Below are the code and all the weights of a small trained network. Each question names an input and a class and asks about switching units off, where a switched-off unit gives its printed mean instead of its output.

import numpy as np


def w(rows, s, z=0):
    codes = np.array(rows[::2]) - 128.0
    scale = np.full(codes.shape[1], s)
    scale[-1] = z or s
    return codes * scale


def f(y):
    return y / 2 * (1 + np.tanh(0.7978845608 * (y + 0.044715 * y**3)))


def log_softmax(a):
    a = a - a.max(-1, keepdims=True)
    return a - np.log(np.exp(a).sum(-1, keepdims=True))


def net(x, mask):
    res = np.array(x, float).reshape(1, 8) / 4 @ E
    y = f(res @ A[0][:, :-1].T + A[0][:, -1])
    res = res + np.where(mask, y, B[0][:, -1]) @ B[0][:, :-1]
    return log_softmax(res[-1] @ U[:, :-1].T + U[:, -1])


A, B = {}, {}
E = w([
[128,128,126,128],'x0',
[66,187,171,227],'x1',
[131,131,129,130],'x2',
[107,195,3,147],'x3',
[119,29,96,183],'x4',
[10,112,116,61],'x5',
[124,129,127,126],'x6',
[130,127,129,131],'x7',
],0.0044)
A[0] = w([
[123,143,81,129,47],'N0',
[136,102,109,124,169],'N1',
[104,139,131,113,179],'N2',
[170,130,122,127,33],'N3',
[132,90,237,105,107],'N4',
[134,123,135,115,132],'N5',
[127,108,114,143,146],'N6',
[121,155,76,131,94],'N7',
[140,131,97,131,34],'N8',
[132,103,205,111,61],'N9',
[121,127,143,136,3],'N10',
[109,152,151,166,42],'N11',
[78,183,178,208,86],'N12',
[140,208,172,78,93],'N13',
[162,114,93,93,58],'N14',
[133,109,200,109,57],'N15',
[98,161,164,175,89],'N16',
[134,104,207,110,87],'N17',
[122,115,135,128,45],'N18',
[98,148,151,176,97],'N19',
[122,178,29,137,69],'N20',
[127,135,133,134,169],'N21',
[131,124,145,115,36],'N22',
[135,142,138,140,170],'N23',
[152,130,135,146,34],'N24',
[208,145,136,167,120],'N25',
[148,254,187,50,22],'N26',
[128,169,144,99,113],'N27',
[115,133,137,157,59],'N28',
[228,151,139,172,60],'N29',
[8,105,145,62,100],'N30',
[197,108,90,29,80],'N31',
[118,149,136,149,183],'N32',
[99,78,128,184,127],'N33',
[153,146,102,141,99],'N34',
[136,109,133,104,31],'N35',
[129,166,84,127,80],'N36',
],0.0097,0.0043)
B[0] = w([
[75,141,115,162,84],'N0',
[156,110,108,125,194],'N1',
[150,159,147,126,208],'N2',
[68,118,153,124,65],'N3',
[118,187,52,169,236],'N4',
[126,130,125,123,133],'N5',
[147,113,117,142,160],'N6',
[105,154,107,155,134],'N7',
[67,124,126,154,61],'N8',
[87,156,84,159,133],'N9',
[58,106,129,137,43],'N10',
[65,107,128,96,84],'N11',
[82,100,90,24,222],'N12',
[163,96,111,151,160],'N13',
[71,111,115,107,94],'N14',
[84,151,88,158,120],'N15',
[95,117,112,79,148],'N16',
[102,164,86,156,158],'N17',
[95,112,132,138,59],'N18',
[111,107,112,87,142],'N19',
[87,183,73,186,195],'N20',
[145,137,124,120,186],'N21',
[81,115,127,140,55],'N22',
[142,144,133,117,191],'N23',
[71,115,153,136,60],'N24',
[115,162,201,134,196],'N25',
[158,1,96,181,174],'N26',
[139,130,130,135,128],'N27',
[97,104,125,117,77],'N28',
[71,157,232,128,169],'N29',
[109,171,253,140,254],'N30',
[61,98,105,16,193],'N31',
[151,138,117,109,222],'N32',
[157,63,94,135,184],'N33',
[109,147,138,143,114],'N34',
[75,113,126,127,57],'N35',
[101,150,105,158,117],'N36',
],0.029,0.0018)
U = w([
[176,167,103,102,253],'0',
[180,176,99,99,180],'1',
[64,205,36,199,32],'2',
[60,83,88,20,29],'3',
[175,144,117,123,171],'4',
[176,145,121,117,128],'5',
[100,140,225,170,24],'6',
[155,2,103,198,149],'7',
],0.0076,0.0037)

Each question gives the input, the list of numbers given to net, and the class t.
The units are the neurons (one row each of A and B). Each row of codes is followed by its name. A weight is (code - 128) times the scale printed after its matrix; where a second scale follows, it is the last column's (A, B and U).
mask holds one flag per neuron, in row order. A switched-off neuron (its flag False) gives its mean, the last column of its row in B, instead of its output. The means were averaged over made-up inputs and are rounded, as every weight is.
A unit's drop is (log p(t) with every unit on - log p(t) with that unit switched off) / (log p(t) with every unit on - log p(t) with every unit switched off).
The circuit of an input: a set's keep is (log p(t) with only the set's units on - log p(t) with every unit switched off) / (log p(t) with every unit on - log p(t) with every unit switched off). Starting from the 12 units with the biggest drops (on a tie, the unit counted first), units are removed one at a time, each time the one whose removal leaves the highest keep (on an exact tie, the one counted first), for as long as the keep stays at least 0.8.
circuit, biggest first: the units of the circuit, biggest drop first
k most important neurons: the k neurons with the biggest drops, biggest first
drop when u is switched off: that unit's drop, to one decimal
input [1,-6,-2,4,-8,-3,3,4], class 7: circuit, biggest first	(N26)
input [-2,-6,3,2,6,-2,3,3], class 3: 2 most important neurons	(N31 N14)
input [0,0,1,-6,-2,-1,2,3], class 2: circuit, biggest first	(N4 N17)
input [5,-3,5,-7,6,-7,-1,-3], class 2: circuit, biggest first	(N4 N17)
input [2,7,-1,5,5,-8,5,7], class 6: 4 most important neurons	(N29 N25 N31 N4)
input [-6,-8,3,-6,-5,-8,3,5], class 3: 2 most important neurons	(N31 N30)
input [2,2,-7,-7,-8,4,-3,0], class 7: 2 most important neurons	(N26 N13)
input [4,1,6,-3,8,-3,2,-6], class 7: circuit, biggest first	(N33 N30)
input [-1,7,-1,6,-4,-7,3,1], class 3: 2 most important neurons	(N12 N16)
input [0,0,-4,1,8,-1,-5,6], class 7: circuit, biggest first	(N33 N30 N4)
input [2,3,-5,2,-4,6,-1,3], class 6: 2 most important neurons	(N30 N4)
input [1,7,-1,-2,-1,1,-6,6], class 3: 2 most important neurons	(N12 N16)
input [-3,-8,-1,-6,1,-8,-6,3], class 3: 2 most important neurons	(N31 N30)
input [-1,6,-3,1,-1,0,0,-4], class 3: circuit, biggest first	(N12)
input [0,1,0,-5,-6,4,3,-5], class 7: 2 most important neurons	(N26 N13)
input [-7,0,7,-4,6,-8,6,-7], class 6: drop when N12 is switched off	0.1
input [-5,-3,3,-7,-3,3,-1,2], class 2: drop when N4 is switched off	0.5
input [0,6,-4,-8,3,1,5,-7], class 2: drop when N9 is switched off	0.2
